Below is a small trained network, with its code and all its weights. Each question gives an input and a class and asks what happens when units are switched off, that is, made to give their printed mean instead of their output.

import numpy as np


def w(rows, s, z=0):
    codes = np.array(rows[::2]) - 128.0
    scale = np.full(codes.shape[1], s)
    scale[-1] = z or s
    return codes * scale


def norm(h):
    return h / np.sqrt((h * h).mean(-1, keepdims=True) + 1e-5)


def f(y):
    return np.maximum(y, 0)


def log_softmax(a):
    a = a - a.max(-1, keepdims=True)
    return a - np.log(np.exp(a).sum(-1, keepdims=True))


def net(x, mask):
    res = np.array(x, float).reshape(1, 6) / 4 @ E
    u = 0
    for l in range(3):
        y = f(norm(res) @ A[l][:, :-1].T + A[l][:, -1])
        res = res + np.where(mask[u : u + 4], y, B[l][:, -1]) @ B[l][:, :-1]
        u += 4
    return log_softmax(norm(res)[-1] @ U[:, :-1].T + U[:, -1])


A, B = {}, {}
E = w([
[40,139,102,7,70],'x0',
[128,126,120,128,131],'x1',
[126,126,132,128,129],'x2',
[132,129,117,129,127],'x3',
[158,156,131,27,254],'x4',
[179,45,175,110,82],'x5',
],0.013)
A[0] = w([
[132,202,28,159,81,112],'L0N1',
[2,185,100,110,118,2],'L0N2',
[33,46,125,59,25,112],'L0N3',
[53,210,131,196,84,12],'L0N4',
],0.0096,0.0064)
B[0] = w([
[79,131,191,136,121,190],'L0N1',
[74,136,8,129,133,181],'L0N2',
[151,172,144,106,29,254],'L0N3',
[119,167,113,167,89,174],'L0N4',
],0.016,0.0075)
A[1] = w([
[89,160,160,178,146,2],'L1N1',
[69,88,116,37,106,39],'L1N2',
[186,36,130,94,89,233],'L1N3',
[78,100,161,252,69,75],'L1N4',
],0.019,0.0051)
B[1] = w([
[147,110,4,190,202,154],'L1N1',
[178,172,202,28,110,180],'L1N2',
[134,15,107,128,168,204],'L1N3',
[251,150,40,99,104,247],'L1N4',
],0.016,0.014)
A[2] = w([
[67,104,121,164,20,33],'L2N1',
[128,123,176,180,205,135],'L2N2',
[179,130,201,145,105,79],'L2N3',
[170,252,164,173,128,255],'L2N4',
],0.03,0.0016)
B[2] = w([
[4,50,91,179,143,238],'L2N1',
[81,86,174,162,185,191],'L2N2',
[156,101,186,101,91,186],'L2N3',
[110,247,143,151,139,254],'L2N4',
],0.025,0.0097)
U = w([
[200,194,66,170,138,242],'0',
[237,31,99,176,84,10],'1',
[6,158,90,167,73,128],'2',
[63,16,127,123,40,91],'3',
[69,163,181,191,216,72],'4',
[136,23,184,151,205,239],'5',
[96,225,164,53,142,7],'6',
[188,82,205,30,97,226],'7',
],0.022,0.0014)

Each question gives the input, the list of numbers given to net, and the class t.
The units are the neurons (one row each of A and B). Each row of codes is followed by its name. A weight is (code - 128) times the scale printed after its matrix; where a second scale follows, it is the last column's (A, B and U).
mask holds one flag per neuron, layer by layer. A switched-off neuron (its flag False) gives its mean, the last column of its row in B, instead of its output. The means were averaged over made-up inputs and are rounded, as every weight is.
A unit's drop is (log p(t) with every unit on - log p(t) with that unit switched off) / (log p(t) with every unit on - log p(t) with every unit switched off).
The circuit of an input: a set's keep is (log p(t) with only the set's units on - log p(t) with every unit switched off) / (log p(t) with every unit on - log p(t) with every unit switched off). Starting from all 12 units, units are removed one at a time, each time the one whose removal leaves the highest keep (on an exact tie, the one counted first), for as long as the keep stays at least 0.8.
circuit, biggest first: the units of the circuit, biggest drop first
unit that matters most: the unit with the biggest drop
k most important neurons: the k neurons with the biggest drops, biggest first
k most important neurons of layer l: the k neurons of layer l with the biggest drops, biggest first
drop of u: that unit's drop, to one decimal
input [0,-5,2,-5,7,-8], class 4: 4 most important neurons	L1N4; L0N3; L1N2; L2N2
input [-1,-4,-7,4,6,-4], class 4: circuit, biggest first	L1N4
input [4,7,5,2,1,4], class 7: 2 most important neurons	L1N2; L0N4
input [-1,-2,4,1,7,-6], class 4: 3 most important neurons	L1N4; L0N3; L1N3
input [-5,6,-2,3,5,-3], class 4: 3 most important neurons	L1N4; L1N3; L2N2
input [-8,-8,-1,4,3,7], class 5: 2 most important neurons	L1N4; L2N2
input [6,6,-6,8,2,-3], class 6: 2 most important neurons	L1N2; L1N3
input [-4,-7,-6,8,7,-8], class 4: 3 most important neurons	L1N4; L2N2; L0N3
input [0,-7,-5,1,7,-3], class 4: 3 most important neurons	L1N4; L0N3; L1N3
input [-6,-3,-6,2,8,1], class 5: 2 most important neurons of layer 1	L1N4; L1N2
input [-6,-8,-2,6,6,3], class 5: 2 most important neurons	L1N4; L2N4
input [-6,-8,-4,1,1,-5], class 4: circuit, biggest first	L0N3; L1N4
input [0,-1,8,-3,-2,-8], class 0: 2 most important neurons	L1N1; L0N3
input [0,5,2,-8,-8,6], class 1: 2 most important neurons of layer 1	L1N4; L1N3
input [-8,3,-5,-5,3,-2], class 4: 2 most important neurons	L1N3; L1N4
input [2,-4,3,2,7,2], class 7: most important neuron	L2N4
input [-3,-2,5,-5,6,-6], class 4: 3 most important neurons	L1N4; L1N3; L2N2
input [-4,1,8,6,1,-2], class 4: circuit, biggest first	L1N4; L0N3
input [-1,6,-5,5,5,1], class 5: circuit, biggest first	L1N4; L2N4
input [-8,-7,-2,0,3,1], class 5: unit that matters most	L0N4
input [0,8,-6,4,-3,-8], class 0: 2 most important neurons of layer 0	L0N3; L0N1
input [-4,-4,-1,5,6,1], class 5: 2 most important neurons of layer 0	L0N4; L0N2
input [2,-7,-7,1,1,-2], class 6: 3 most important neurons of layer 1	L1N2; L1N3; L1N4
input [0,8,7,-3,7,-3], class 4: 2 most important neurons of layer 0	L0N3; L0N2
input [4,3,6,4,2,-8], class 6: drop of L1N2	0.3
input [7,3,5,7,1,-8], class 6: drop of L1N2	3.3
